Below are the code and all the weights of a small trained network. Each question names an input and a class and asks about switching units off, where a switched-off unit gives its printed mean instead of its output.

import numpy as np


def w(rows, s, z=0):
    codes = np.array(rows[::2]) - 128.0
    scale = np.full(codes.shape[1], s)
    scale[-1] = z or s
    return codes * scale


def f(y):
    return y / 2 * (1 + np.tanh(0.7978845608 * (y + 0.044715 * y**3)))


def log_softmax(a):
    a = a - a.max(-1, keepdims=True)
    return a - np.log(np.exp(a).sum(-1, keepdims=True))


def net(x, mask):
    res = np.array(x, float).reshape(1, 8) / 4 @ E
    y = f(res @ A[0][:, :-1].T + A[0][:, -1])
    res = res + np.where(mask, y, B[0][:, -1]) @ B[0][:, :-1]
    return log_softmax(res[-1] @ U[:, :-1].T + U[:, -1])


A, B = {}, {}
E = w([
[174,108,163,135,160,100,132,79,138,194],'x0',
[132,125,112,93,119,119,161,94,88,142],'x1',
[163,106,100,87,211,130,45,79,2,159],'x2',
[180,98,74,115,86,66,77,82,122,92],'x3',
[132,101,102,82,51,177,91,199,162,103],'x4',
[125,162,161,208,131,157,164,210,117,218],'x5',
[137,205,141,99,152,211,79,103,136,159],'x6',
[114,54,128,92,95,137,169,95,179,139],'x7',
],0.0064)
A[0] = w([
[97,138,143,202,163,47,139,61,227,99,246],'N0',
[42,116,58,69,77,128,139,106,128,116,155],'N1',
[147,98,74,161,113,141,164,232,192,95,122],'N2',
[147,67,18,128,145,161,162,84,39,101,191],'N3',
[98,135,103,109,146,150,184,133,207,127,110],'N4',
[158,41,83,50,124,86,143,64,100,128,232],'N5',
[247,58,104,99,164,95,38,23,96,106,152],'N6',
[111,239,170,198,254,180,176,167,121,232,255],'N7',
],0.0051,0.0036)
B[0] = w([
[167,89,131,158,174,196,34,207,214,133,206],'N0',
[150,69,147,169,103,146,51,135,89,74,163],'N1',
[1,73,189,61,63,124,104,206,67,155,187],'N2',
[231,168,100,126,174,150,108,104,127,88,175],'N3',
[68,78,179,126,110,118,170,149,122,128,151],'N4',
[153,209,130,162,143,170,122,76,116,122,212],'N5',
[208,197,55,64,160,63,124,74,68,180,211],'N6',
[154,192,97,197,190,247,75,219,207,80,253],'N7',
],0.0067,0.0065)
U = w([
[107,201,128,211,154,195,91,210,237,58,252],'0',
[1,102,174,121,61,72,177,200,158,108,49],'1',
[222,213,83,78,183,36,124,41,142,126,33],'2',
],0.0053,0.0032)

Each question gives the input, the list of numbers given to net, and the class t.
The units are the neurons (one row each of A and B). Each row of codes is followed by its name. A weight is (code - 128) times the scale printed after its matrix; where a second scale follows, it is the last column's (A, B and U).
mask holds one flag per neuron, in row order. A switched-off neuron (its flag False) gives its mean, the last column of its row in B, instead of its output. The means were averaged over made-up inputs and are rounded, as every weight is.
A unit's drop is (log p(t) with every unit on - log p(t) with that unit switched off) / (log p(t) with every unit on - log p(t) with every unit switched off).
The circuit of an input: a set's keep is (log p(t) with only the set's units on - log p(t) with every unit switched off) / (log p(t) with every unit on - log p(t) with every unit switched off). Starting from all 8 units, units are removed one at a time, each time the one whose removal leaves the highest keep (on an exact tie, the one counted first), for as long as the keep stays at least 0.8.
circuit, biggest first: the units of the circuit, biggest drop first
top k neurons: the k neurons with the biggest drops, biggest first
drop when u is switched off: that unit's drop, to one decimal
input [-6,-5,-5,6,-4,2,-5,-7], class 1: circuit, biggest first : N7, N2
input [-5,-6,-8,3,8,5,5,-8], class 1: top neuron : N2
input [0,2,0,1,8,3,-3,-3], class 1: circuit, biggest first : N7, N0, N2
input [1,2,6,-4,5,3,-8,8], class 2: circuit, biggest first : N7, N3
input [-4,2,-7,1,7,-7,-5,2], class 1: circuit, biggest first : N2, N7
input [2,-8,-7,2,2,0,1,2], class 1: circuit, biggest first : N7, N2
input [1,-1,1,8,2,4,-7,0], class 2: top 2 neurons : N7, N6
input [-3,-2,4,4,8,3,1,6], class 1: top 2 neurons : N7, N0
input [-5,-1,2,6,5,-2,-1,-3], class 2: top 3 neurons : N7, N6, N0
input [-5,-6,-8,0,-4,-3,-4,1], class 1: top 2 neurons : N7, N2
input [3,-8,-7,6,5,3,1,1], class 1: drop when N2 is switched off : 0.3
input [-7,6,4,7,7,2,7,8], class 2: drop when N7 is switched off : 0.2
input [1,8,-8,4,6,5,4,6], class 1: drop when N2 is switched off : 0.1
input [-7,-6,-8,-8,5,4,-8,2], class 1: circuit, biggest first : N2
